array([[ 10,   1,  -1,  20,  12,  10,   6,   6],
       [ 10,  10,   9,   9,  13,  10,   4,  16],
       [  1,   8,  18,  -1,  13,  11, -13,  28],
       [  2,  36,  27,  32,  12,  16,  35,  10],
       [ 12,  11,   7,  11,  13,   9,   8,  13],
       [ 35,  -9,  -2,   4,  13,  15,  12,   3],
       [  9,   9,   8,   9,  13,   9,   3,  16],
       [ 17,  11,  23,  30,  12,  26,  30,   2],
       [  3,  34,  27,  31,  13,  16,  34,  11],
       [ -4,   9,   5, -10,  13,  -2, -26,  34],
       [ 18,  26,  26,  11,  13,  17,  27,  15],
       [ 10,  11,   7,   8,  13,   8,   4,  16]])
Indices start at 0.
The top entry of the column that holds the smallest entry -> 6
The entry just left of the smallest entry -> -2
The entry in the top-right corner is 6
Find the bottom-left entry.
10
Find the entry at row 0, column 0.
10
The entry in the bottom-right corner: 16
Find the entry at row 2, column 0.
1
The largest entry is 36
The entry in row 0 and column 2 -> -1
Find the bottom entry of the column that holds the smallest entry.
4
The entry at row 0, column 1 -> 1
The entry directly above the largest entry is 8
Find the minimum.
-26
The entry at row 1, column 2 is 9
The entry directly above the smallest entry: 34
The entry at row 2, column 2 -> 18
Find the entry directly below the smallest entry.
27
Find the entry just right of the largest entry.
27
The entry directly below 31: -10

[-1, 21, -55, -23, -17, 36, -14, -20, -55]
Find the 3rd-last entry.
A: -14
Find the 1st entry from the left.
A: -1
The median of all entries -> -17
Find the 4th entry from the end.
A: 36
The last entry: -55

a =
13,-11,0,33,34,-49,21,-14,6,18,-35,22,12,56,35,1
-2,9,-5,-22,-15,38,-12,9,-12,-5,24,-11,-11,-30,-26,7
-16,-3,14,-3,-20,-5,-7,3,16,-21,1,-11,7,-23,8,-16
5,0,-2,3,7,-2,3,-1,-3,4,-1,4,-2,8,0,3
-13,-5,13,5,-10,-15,-2,0,16,-16,-8,-5,11,-6,16,-14
31,2,-21,14,41,-5,17,-9,-25,38,-10,24,-10,49,-2,28
4,0,-2,1,5,-2,3,-2,-3,4,-1,2,-2,8,0,3
22,10,-25,-12,17,34,1,2,-31,27,17,8,-19,8,-32,28
31,1,-21,14,41,-5,16,-9,-25,38,-10,22,-8,49,-5,26
29,8,-26,-3,27,25,8,-3,-33,34,9,14,-18,25,-24,32
4,-1,-3,3,7,-5,3,-2,-3,7,-4,5,0,8,3,3
22,-7,-8,29,41,-35,21,-13,-5,27,-29,24,5,59,24,12
27,9,-26,-7,24,28,5,-1,-33,31,11,12,-18,18,-29,30
20,10,-23,-14,12,38,-1,2,-31,25,20,5,-19,1,-34,26
11,10,-18,-20,2,41,-5,6,-27,13,24,-2,-18,-13,-34,20
The entry in the top-left corner? 13
The first entry of the largest entry's row? 22
The largest entry? 59
The last entry, reading row by row? 20
The bottom-left entry? 11
The 4th entry from the end, reading row by row is -18
The fourth entry in reading order? 33
The second entry on the main diagonal: 9
The second-last entry, reading row by row is -34
The 5th entry from the end, reading row by row: -2
The top entry of the column that holds the largest entry -> 56
The entry directly below the smallest entry -> 38
The entry just left of the largest entry? 5
The entry in the top-right corner is 1
The bottom entry of the column that holds the largest entry -> -13
The entry directly above the largest entry? 8
The largest entry in the last column is 32
The entry directly below the largest entry -> 18
The entry directly below -4? -29
The third entry on the diagonal from the top-right corner -> -23
The smallest entry in the first column? -16
The bottom entry of the column that holds the smallest entry: 41
The smallest entry in the last column? -16
The third entry in reading order? 0

m = ((141, 403, 663, 467, 383, 365, 809, 674), (860, 284, 692, 645, 693, 295, 597, 195))
Report the entry just right of 383.
Answer: 365
The entry just left of 597 is 295
Report the entry just right of 597.
Answer: 195
Report the entry just left of 383.
Answer: 467

Read these off the table that follows.
1) Give the fifth-last entry, reading row by row.
2) Give the top-left entry.
3) Give the fifth entry in reading order.
4) Give the largest entry in the first row.
5) Give the fourth entry, reading row by row.
6) Give the bottom-left entry.
7) Give the top-right entry.
8) Give the last entry, reading row by row.
3  3  5  4  4  2  4  4
3  3  4  4  4  3  5  5
2  3  5  4  4  2  4  4
2  4  3  4  5  1  7  6
2  3  3  4  5  1  7  6
2  4  4  3  5  1  5  4
3  3  4  4  4  3  5  5
1  4  3  3  6  1  7  6
3  3  4  4  4  3  4  5
2  3  4  4  4  2  6  5
1  4  4  3  5  1  5  4
3  3  5  4  4  3  4  4
3  3  5  4  4  3  4  4
1  4  4  3  6  1  5  4
3  3  4  4  4  3  4  5
1) 4
2) 3
3) 4
4) 5
5) 4
6) 3
7) 4
8) 5
